Below is a small trained network, with its code and all its weights. Each question gives an input and a class and asks what happens when units are switched off, that is, made to give their printed mean instead of their output.

import numpy as np


def w(rows, s, z=0):
    codes = np.array(rows[::2]) - 128.0
    scale = np.full(codes.shape[1], s)
    scale[-1] = z or s
    return codes * scale


def f(y):
    return y / 2 * (1 + np.tanh(0.7978845608 * (y + 0.044715 * y**3)))


def log_softmax(a):
    a = a - a.max(-1, keepdims=True)
    return a - np.log(np.exp(a).sum(-1, keepdims=True))


def net(x, mask):
    res = np.array(x, float).reshape(1, 8) / 4 @ E
    y = f(res @ A[0][:, :-1].T + A[0][:, -1])
    res = res + np.where(mask, y, B[0][:, -1]) @ B[0][:, :-1]
    return log_softmax(res[-1] @ U[:, :-1].T + U[:, -1])


A, B = {}, {}
E = w([
[128,159,109,145,134,111,128,119,136,138],'x0',
[124,170,104,136,145,131,135,102,128,137],'x1',
[127,156,99,128,139,137,125,107,109,130],'x2',
[134,116,134,121,120,141,127,138,127,124],'x3',
[75,194,232,246,137,205,84,153,57,120],'x4',
[183,167,211,72,58,110,65,53,178,67],'x5',
[144,107,168,133,21,94,201,84,59,190],'x6',
[135,117,148,109,133,177,145,124,131,125],'x7',
],0.012)
A[0] = w([
[97,131,134,102,175,161,133,182,187,98,160],'neuron 1',
[111,123,178,110,194,141,74,61,149,115,129],'neuron 2',
[108,139,127,112,57,122,163,90,41,179,147],'neuron 3',
[143,127,100,123,232,134,39,180,170,54,250],'neuron 4',
[85,160,175,181,200,182,103,203,75,142,166],'neuron 5',
[184,155,176,123,71,119,51,40,168,61,174],'neuron 6',
[209,60,53,73,161,90,163,85,167,143,236],'neuron 7',
[163,137,142,153,9,111,222,112,70,193,176],'neuron 8',
[84,98,177,200,119,118,132,142,66,183,145],'neuron 9',
[175,136,113,102,70,102,73,87,164,127,136],'neuron 10',
[198,103,139,52,91,60,149,58,162,162,163],'neuron 11',
[117,174,157,114,38,113,162,84,114,141,129],'neuron 12',
[168,181,123,103,148,136,109,146,187,79,145],'neuron 13',
[101,174,210,185,100,165,56,124,110,112,141],'neuron 14',
[206,116,84,75,100,164,74,93,213,85,173],'neuron 15',
[62,94,52,156,155,150,218,224,95,165,245],'neuron 16',
[71,149,168,203,138,135,96,158,115,118,159],'neuron 17',
],0.011)
B[0] = w([
[95,136,90,113,128,114,115,169,129,136,176],'neuron 1',
[120,128,134,114,113,141,108,148,155,108,167],'neuron 2',
[144,133,171,118,167,121,150,74,105,114,189],'neuron 3',
[28,159,53,89,133,125,74,196,190,176,241],'neuron 4',
[157,152,98,117,165,197,96,148,117,173,222],'neuron 5',
[92,193,166,82,28,138,85,92,142,44,230],'neuron 6',
[95,45,89,126,63,4,226,153,175,142,249],'neuron 7',
[213,51,163,160,148,142,163,92,38,93,222],'neuron 8',
[167,112,143,167,186,177,103,78,79,143,194],'neuron 9',
[151,120,114,90,106,124,140,78,163,114,182],'neuron 10',
[153,92,116,63,113,76,172,83,127,120,218],'neuron 11',
[140,77,167,117,71,170,131,75,75,99,175],'neuron 12',
[99,125,127,113,130,90,107,150,178,97,179],'neuron 13',
[126,211,193,149,100,190,62,129,98,94,214],'neuron 14',
[103,124,99,63,112,109,138,121,179,119,215],'neuron 15',
[102,88,122,224,208,92,201,168,123,222,253],'neuron 16',
[145,153,116,106,181,180,78,137,101,138,196],'neuron 17',
],0.012,0.024)
U = w([
[40,98,87,151,135,78,158,191,200,216,249],'0',
[61,123,72,89,105,86,98,125,221,66,93],'1',
[133,79,119,175,143,65,240,140,89,145,91],'2',
[182,97,127,71,75,102,137,45,147,130,126],'3',
[111,179,83,131,190,170,79,211,113,206,85],'4',
[100,209,148,108,111,149,6,149,174,95,170],'5',
[189,108,143,200,205,168,97,66,111,170,144],'6',
[146,165,196,166,91,158,81,70,96,59,26],'7',
],0.011,0.0012)

Each question gives the input, the list of numbers given to net, and the class t.
The units are the neurons (one row each of A and B). Each row of codes is followed by its name. A weight is (code - 128) times the scale printed after its matrix; where a second scale follows, it is the last column's (A, B and U).
mask holds one flag per neuron, in row order. A switched-off neuron (its flag False) gives its mean, the last column of its row in B, instead of its output. The means were averaged over made-up inputs and are rounded, as every weight is.
A unit's drop is (log p(t) with every unit on - log p(t) with that unit switched off) / (log p(t) with every unit on - log p(t) with every unit switched off).
The circuit of an input: a set's keep is (log p(t) with only the set's units on - log p(t) with every unit switched off) / (log p(t) with every unit on - log p(t) with every unit switched off). Starting from the 12 units with the biggest drops (on a tie, the unit counted first), units are removed one at a time, each time the one whose removal leaves the highest keep (on an exact tie, the one counted first), for as long as the keep stays at least 0.8.
units of the circuit, in order: the units of the circuit, biggest drop first
unit that matters most: the unit with the biggest drop
k most important neurons: the k neurons with the biggest drops, biggest first
drop of u: that unit's drop, to one decimal
input [0,8,0,-2,8,0,7,8], class 6: units of the circuit, in order => (neuron 9)
input [-6,-5,-5,-4,-6,1,1,0], class 3: 3 most important neurons => (neuron 16; neuron 4; neuron 11)
input [0,-4,6,4,5,-7,0,-8], class 4: 2 most important neurons => (neuron 8; neuron 5)
input [2,6,-8,2,0,-1,8,-5], class 2: 2 most important neurons => (neuron 14; neuron 5)
input [8,8,3,4,7,1,-1,-1], class 5: 2 most important neurons => (neuron 16; neuron 14)
input [8,-8,1,1,5,0,5,8], class 6: 2 most important neurons => (neuron 6; neuron 9)
input [-5,7,-4,5,6,1,3,4], class 7: 2 most important neurons => (neuron 16; neuron 14)
input [7,1,-3,4,8,0,-4,1], class 4: 2 most important neurons => (neuron 5; neuron 6)
input [6,1,8,-8,0,0,2,-4], class 2: 3 most important neurons => (neuron 6; neuron 14; neuron 5)
input [8,-8,3,-1,-5,0,6,1], class 2: 2 most important neurons => (neuron 6; neuron 7)
input [7,0,-4,0,1,-7,3,-8], class 6: 2 most important neurons => (neuron 7; neuron 9)
input [-7,3,3,5,6,1,5,2], class 7: 2 most important neurons => (neuron 16; neuron 14)
input [2,3,-2,4,0,0,7,6], class 2: 3 most important neurons => (neuron 6; neuron 14; neuron 5)
input [-6,6,-8,6,3,1,4,-8], class 7: unit that matters most => neuron 16
input [0,-5,5,3,7,-6,1,6], class 6: 2 most important neurons => (neuron 4; neuron 9)
input [1,3,4,-8,3,0,0,8], class 4: 2 most important neurons => (neuron 6; neuron 8)
input [-4,-3,6,-3,1,3,-6,7], class 5: drop of neuron 7 => 1.1
input [-3,1,-2,-8,2,-6,8,-3], class 6: drop of neuron 7 => 0.1
input [-5,4,7,-6,5,4,0,0], class 5: drop of neuron 8 => 1.1
input [-5,-6,4,-4,1,-3,6,4], class 6: units of the circuit, in order => (neuron 7)
input [7,4,3,1,8,-7,1,-5], class 6: drop of neuron 9 => 0.7
